The symbols move the states like this.
ZF: $>BP, *>FQ, ^>ML, §>NB
CJ: $>PH, *>PR, ^>MM, §>RR
ZS: $>QM, *>CJ, ^>RN, §>SN
HP: $>BH, *>FP, ^>JF, §>BG
ZN: $>RL, *>MN, ^>PP, §>QP
RJ: $>PM, *>HN, ^>CN, §>TR
SN: $>GS, *>RR, ^>PR, §>GN
LL: $>GH, *>JC, ^>MJ, §>RN
FB: $>HP, *>NL, ^>JB, §>MJ
RT: $>BZ, *>BG, ^>FP, §>RJ
MS: $>RG, *>TP, ^>GJ, §>ZT
ZZ: $>SN, *>MZ, ^>SZ, §>GG
BR: $>JL, *>QR, ^>LQ, §>BP
FF: $>TP, *>CC, ^>JJ, §>SB
ZT: $>BR, *>FT, ^>QS, §>ZF
GJ: $>DM, *>ZR, ^>RL, §>QS
SQ: $>MJ, *>BH, ^>LJ, §>BZ
LD: $>CR, *>GN, ^>RR, §>RL
QP: $>MB, *>GJ, ^>RH, §>TP
GH: $>DS, *>RJ, ^>BG, §>QZ
FZ: $>LP, *>LQ, ^>FF, §>QR
MM: $>TR, *>BS, ^>GH, §>QM
JL: $>FQ, *>PJ, ^>ZT, §>NR
FL: $>GG, *>GS, ^>PH, §>CR
MJ: $>BG, *>FD, ^>FC, §>QC
FT: $>QR, *>ML, ^>RG, §>FQ
HN: $>RN, *>DS, ^>BZ, §>SZ
ZQ: $>NB, *>NR, ^>PJ, §>CT
NZ: $>ZQ, *>BP, ^>QR, §>QQ
TJ: $>JJ, *>RM, ^>CR, §>DM
ML: $>TH, *>BR, ^>FZ, §>NZ
MB: $>CC, *>DM, ^>RM, §>FZ
ZG: $>NL, *>LJ, ^>QQ, §>BH
CN: $>JC, *>BZ, ^>BH, §>DS
CC: $>QS, *>MS, ^>QP, §>LP
SZ: $>PR, *>ZS, ^>PM, §>JP
QR: $>PJ, *>TH, ^>SB, §>HT
HR: $>RT, *>MJ, ^>NL, §>JC
SB: $>FT, *>LP, ^>MS, §>JL
BT: $>LJ, *>JF, ^>NB, §>FP
RG: $>SB, *>FZ, ^>DM, §>BR
JB: $>JF, *>CT, ^>NR, §>FC
QC: $>HN, *>GH, ^>RT, §>BS
FP: $>HR, *>SQ, ^>ZG, §>CN
PM: $>BS, *>RN, ^>JC, §>CJ
NL: $>FP, *>FC, ^>CT, §>FD
BH: $>FD, *>HR, ^>FB, §>LL
NR: $>CG, *>TT, ^>ZF, §>BT
RH: $>RM, *>RL, ^>GN, §>ZR
BP: $>NR, *>HT, ^>TH, §>MQ
MN: $>TJ, *>RH, ^>LD, §>GJ
MQ: $>BT, *>JB, ^>ZQ, §>NL
TT: $>QQ, *>NB, ^>FQ, §>JF
FD: $>CN, *>RT, ^>HP, §>GH
ZR: $>FF, *>MB, ^>TJ, §>RG
PH: $>JP, *>ZZ, ^>TR, §>LG
NB: $>MQ, *>CG, ^>NZ, §>ZG
LP: $>ML, *>ZT, ^>TP, §>PJ
RC: $>ZN, *>CR, ^>GS, §>RM
JF: $>FB, *>ZG, ^>CG, §>SQ
BG: $>LL, *>CN, ^>SQ, §>HN
CR: $>MN, *>GD, ^>LG, §>RQ
BZ: $>QC, *>LL, ^>HR, §>PM
CT: $>ZG, *>BT, ^>TT, §>HP
GG: $>GN, *>PP, ^>JP, §>MN
DS: $>MM, *>PM, ^>LL, §>ZS
TR: $>CJ, *>SZ, ^>DS, §>MZ
PJ: $>NZ, *>ZF, ^>FT, §>TT
LG: $>LD, *>GG, ^>MZ, §>ZN
MZ: $>RR, *>JP, ^>ZS, §>PP
RL: $>RQ, *>TJ, ^>RC, §>MB
FC: $>SQ, *>HP, ^>BT, §>RT
JC: $>RJ, *>QC, ^>FD, §>MM
TH: $>ZF, *>JL, ^>LP, §>ZQ
DM: $>MS, *>FF, ^>RQ, §>LQ
RM: $>QP, *>RQ, ^>GD, §>FF
QM: $>MZ, *>PH, ^>QZ, §>GS
PR: $>ZZ, *>QM, ^>BS, §>FL
RR: $>LG, *>FL, ^>QM, §>RC
JP: $>FL, *>SN, ^>CJ, §>LD
GS: $>PP, *>LG, ^>ZZ, §>GD
GD: $>RH, *>ZN, ^>GG, §>JJ
QQ: $>CT, *>MQ, ^>HT, §>FB
RN: $>QZ, *>MM, ^>QC, §>PR
GN: $>GD, *>RC, ^>FL, §>TJ
BS: $>SZ, *>QZ, ^>RJ, §>PH
PP: $>RC, *>LD, ^>SN, §>RH
TP: $>FZ, *>QS, ^>ZR, §>FT
CG: $>JB, *>QQ, ^>BP, §>LJ
LQ: $>ZT, *>SB, ^>CC, §>TH
LJ: $>FC, *>FB, ^>MQ, §>HR
FQ: $>HT, *>NZ, ^>BR, §>CG
HT: $>TT, *>ZQ, ^>JL, §>JB
QZ: $>ZS, *>TR, ^>HN, §>ZZ
RQ: $>GJ, *>JJ, ^>ZN, §>CC
QS: $>LQ, *>RG, ^>MB, §>ML
JJ: $>ZR, *>QP, ^>MN, §>MS

In the rows, 22 stands for zero.

The rows follow the links: the fewer symbols apart two states are, the more alike their rows tend to be.

Each row is also shifted at random along 4 hidden directions that mean nothing.

Some states, each with a row of numbers:
ZN: 17	22	20	23	30	21	26	14	23	24	25	19	20	17	18	26	21	23	20	22	17	23	22	20	22	22	21
LQ: 29	27	18	21	26	23	17	18	22	25	24	16	16	17	23	21	21	22	24	24	20	16	22	23	21	21	25
RH: 26	20	22	25	20	17	22	20	19	25	27	20	19	17	17	29	20	19	16	21	19	26	23	29	30	22	21
FP: 18	21	23	16	22	21	28	26	24	14	16	29	26	25	23	20	27	21	17	19	25	25	23	17	19	24	25
QM: 21	17	24	27	25	29	27	21	25	23	26	24	27	25	22	23	20	20	19	20	22	25	18	20	25	24	19
TT: 31	27	22	21	21	24	23	25	25	16	19	24	20	25	24	16	28	24	25	19	25	21	21	17	17	22	24
MM: 21	16	19	22	17	22	21	24	19	21	27	28	25	24	26	22	19	18	17	24	24	24	27	28	31	23	23
NR: 27	26	24	19	18	23	23	25	25	15	16	27	18	25	22	17	30	25	25	18	26	21	23	20	17	22	22
QQ: 24	25	20	17	17	25	13	26	20	24	19	22	20	24	26	17	22	24	27	24	26	14	24	26	20	21	24
QR: 24	25	22	15	20	22	21	24	23	24	17	22	17	19	18	25	26	23	20	19	23	17	23	28	22	23	24
FD: 26	19	24	22	18	26	22	29	23	21	22	23	28	28	27	18	21	18	20	22	25	22	17	20	22	22	23
MB: 24	24	25	25	20	21	23	20	23	23	21	21	16	20	15	25	25	25	26	17	21	23	21	24	21	22	17
BT: 26	24	19	16	14	20	17	27	20	18	21	26	20	23	26	18	25	20	20	24	26	19	28	28	25	22	27
QP: 24	22	25	25	22	20	23	20	22	28	22	15	19	18	15	28	19	22	22	20	19	22	17	24	22	21	19
FC: 26	20	21	16	21	22	20	28	21	23	21	20	27	23	27	21	20	16	15	26	23	20	20	23	23	22	28
FL: 3	21	24	25	25	22	25	16	22	18	19	27	22	22	17	22	23	29	30	18	21	25	25	18	18	22	13
ML: 29	28	18	17	31	26	27	19	27	20	21	21	17	19	22	22	28	22	20	20	21	18	22	19	19	22	27
DM: 26	26	24	26	25	23	24	18	24	23	22	18	17	20	17	23	24	24	27	18	20	21	18	19	18	21	18
LD: 28	20	19	30	24	20	21	17	20	24	32	20	19	20	23	23	18	20	21	24	19	26	23	24	28	21	21
BP: 32	24	25	20	15	18	23	27	22	17	17	23	19	23	20	21	28	21	20	19	25	23	20	22	19	22	24
QZ: 13	16	22	22	22	17	27	21	20	18	23	27	26	22	22	24	21	20	16	22	21	29	25	21	26	22	22
ZS: 18	17	21	23	23	31	21	23	23	29	26	22	27	24	25	24	15	20	20	23	22	19	20	26	28	24	21
MJ: 17	18	26	19	16	16	23	29	20	20	17	23	28	26	23	22	21	20	19	23	24	25	20	20	19	22	22
RQ: 24	22	24	25	23	17	27	19	23	23	22	19	18	18	14	28	23	21	19	18	19	26	20	24	24	22	19
FF: 32	25	23	28	23	24	22	19	23	23	24	18	16	20	19	22	23	23	25	19	21	21	18	21	21	21	20
NB: 25	26	22	20	22	20	19	23	22	19	18	19	21	24	24	17	24	23	26	23	24	19	20	16	14	20	24
RC: 20	21	20	25	20	23	17	18	19	28	28	22	18	19	20	25	18	22	23	23	21	21	26	31	30	22	19
BR: 22	26	20	14	22	21	23	22	23	22	17	22	16	18	18	24	27	24	20	19	22	18	24	25	21	22	25
NL: 22	22	20	15	26	23	23	24	23	21	19	20	27	23	27	19	21	19	17	25	22	19	20	17	18	23	28
QC: 22	19	20	25	14	24	17	26	20	19	25	29	24	28	29	18	21	21	23	23	27	23	26	25	27	22	21
JJ: 16	21	26	23	21	15	29	19	23	20	18	24	18	17	11	28	26	25	21	15	19	28	22	22	20	22	17
GD: 12	21	20	23	31	19	20	13	19	30	24	12	23	16	18	27	14	23	22	26	15	20	20	20	21	20	20
GH: 12	20	20	22	24	23	20	21	21	20	22	24	27	25	27	17	18	23	26	25	23	22	24	17	19	21	21
TH: 27	26	21	15	21	26	27	23	27	18	18	28	16	21	19	23	32	24	20	15	25	19	25	25	22	24	25
FQ: 17	25	25	14	21	21	24	25	24	20	11	22	20	21	17	22	28	26	25	17	23	18	21	21	14	23	22
ZG: 13	24	18	12	27	26	18	23	22	23	16	20	25	22	26	18	21	24	24	25	23	14	23	19	16	22	27
TR: 18	15	22	23	20	16	23	23	18	23	26	22	28	22	23	25	17	17	14	24	20	28	22	23	28	22	22
TP: 22	27	21	23	22	27	12	19	22	31	22	14	16	19	20	22	19	26	31	23	21	12	21	27	20	20	19
HN: 24	18	21	26	19	11	26	22	18	12	27	28	25	24	27	19	22	18	16	25	22	33	26	16	25	21	24

The symbols that take the first to the second take the third to the fourth, perhaps in another order. What is the fourth?
Answer with the state's name.
A 16	18	24	15	16	20	17	30	19	26	16	21	28	24	23	23	18	19	19	24	23	20	20	25	22	22	24
B 24	19	24	23	17	22	23	28	22	18	21	25	28	28	26	18	22	19	20	22	25	25	19	18	21	22	22
C 20	24	26	15	20	9	27	24	20	18	13	20	19	18	14	25	27	22	17	19	20	26	20	18	15	21	23
D HT

A 13	17	23	23	24	25	24	22	22	26	23	22	28	22	21	24	17	21	20	22	20	23	19	22	24	23	20
B 9	17	22	21	21	25	25	23	22	22	22	29	27	23	21	25	21	22	20	20	23	24	25	25	26	24	20
C 26	25	20	18	16	20	14	26	19	20	20	23	20	23	26	17	23	22	24	25	25	18	26	25	21	21	25
D CG

A 11	17	22	21	23	25	23	21	22	24	23	25	28	23	23	24	18	21	20	23	22	21	23	24	25	23	21
B 16	19	24	28	24	31	26	20	26	21	24	28	23	25	21	21	23	25	27	17	23	23	22	21	23	24	16
C 29	25	22	24	16	15	15	21	18	24	24	18	14	18	19	24	22	22	24	23	21	22	24	28	24	20	21
D BR

A 17	24	25	23	17	28	20	21	25	24	18	26	15	21	13	26	26	29	29	14	23	18	24	31	23	23	15
B 31	24	25	20	13	16	20	28	21	19	17	22	18	23	19	21	26	21	21	20	24	23	21	23	20	21	23
C 27	25	21	20	17	18	15	26	19	22	19	19	20	23	25	18	21	22	25	25	24	18	21	22	19	20	24
D QC

A 26	25	25	19	19	17	22	26	22	20	15	19	20	22	20	21	25	23	23	21	23	21	18	18	15	21	23
B 26	26	24	18	21	24	22	25	24	20	16	20	21	23	20	20	27	24	24	19	23	18	18	20	15	22	23
C 9	19	23	27	19	20	18	18	19	25	22	23	21	21	18	23	18	26	29	22	21	23	25	25	24	21	14
D FL

A 24	26	22	19	20	17	15	25	19	22	18	16	22	22	24	18	20	22	25	26	22	18	20	18	15	19	24
B 25	22	19	15	25	21	20	25	21	23	21	17	27	22	28	20	19	17	17	28	22	19	19	19	20	21	29
C 15	21	19	23	23	26	21	21	22	19	24	27	26	26	28	17	21	23	25	24	24	22	26	19	22	23	21
D SZ

A 15	18	20	22	26	27	23	21	23	24	25	23	28	23	26	22	17	20	19	24	21	21	22	22	26	23	23
B 20	19	24	31	20	20	23	20	20	22	26	23	22	23	21	23	20	23	24	21	21	27	21	21	24	21	16
C 27	18	24	19	14	20	24	30	22	18	20	27	27	26	24	21	24	17	16	21	25	25	21	23	24	23	25
D RJ

A 26	24	22	18	15	15	14	26	17	21	20	19	20	23	25	18	21	21	23	26	24	19	23	23	19	20	24
B 23	24	21	17	21	11	17	24	16	21	19	15	24	21	26	19	20	19	19	29	21	22	21	17	17	19	27
C 23	27	19	16	25	21	23	19	23	20	20	22	15	17	20	23	27	24	22	21	21	18	25	23	20	22	25
D BR

A 22	27	19	17	24	20	18	19	21	24	20	20	15	17	19	23	24	24	23	22	21	17	25	25	20	21	24
B 32	24	24	17	18	15	20	26	20	26	19	15	19	19	18	26	22	18	16	23	21	20	18	26	22	21	26
C 29	23	19	16	16	20	18	27	20	18	22	26	21	24	27	18	25	19	18	25	26	20	26	26	25	23	28
D FP

A 24	18	23	25	12	23	20	29	20	17	23	30	24	29	27	18	23	21	23	21	27	25	25	24	25	23	21
B 15	22	21	13	25	19	22	24	21	22	16	20	27	21	25	21	20	20	18	26	21	20	21	17	17	21	27
C 15	22	19	27	27	27	26	14	25	17	25	29	19	21	21	21	25	27	27	18	21	24	28	20	22	23	17
D PR

A 12	22	21	20	30	25	27	15	25	23	21	23	20	17	16	26	23	26	23	18	18	21	23	22	21	23	19
B 22	21	20	27	27	17	28	14	22	17	27	25	19	19	20	24	24	22	19	21	18	29	26	18	25	21	21
C 19	22	19	27	28	23	20	14	21	27	28	16	21	18	22	24	16	22	24	26	18	22	23	21	24	20	20
D GS

A 29	22	26	27	17	13	25	21	21	20	23	21	16	19	14	27	25	22	20	17	20	29	20	24	23	21	18
B 29	26	19	19	20	20	20	20	22	22	22	22	14	18	20	23	26	22	21	22	22	19	27	28	24	22	25
C 18	27	19	16	23	21	19	18	22	21	18	23	14	17	17	22	26	27	26	19	22	17	28	26	20	22	22
D NZ

A 25	23	20	16	17	14	13	26	16	24	21	17	23	21	26	20	18	18	19	30	23	20	23	24	22	20	27
B 27	22	19	17	24	20	18	26	20	25	22	15	27	22	28	20	17	16	16	29	22	19	18	20	21	21	30
C 17	22	21	30	31	25	28	13	25	18	26	24	22	22	22	19	23	25	26	20	19	26	22	13	19	22	18
D GN

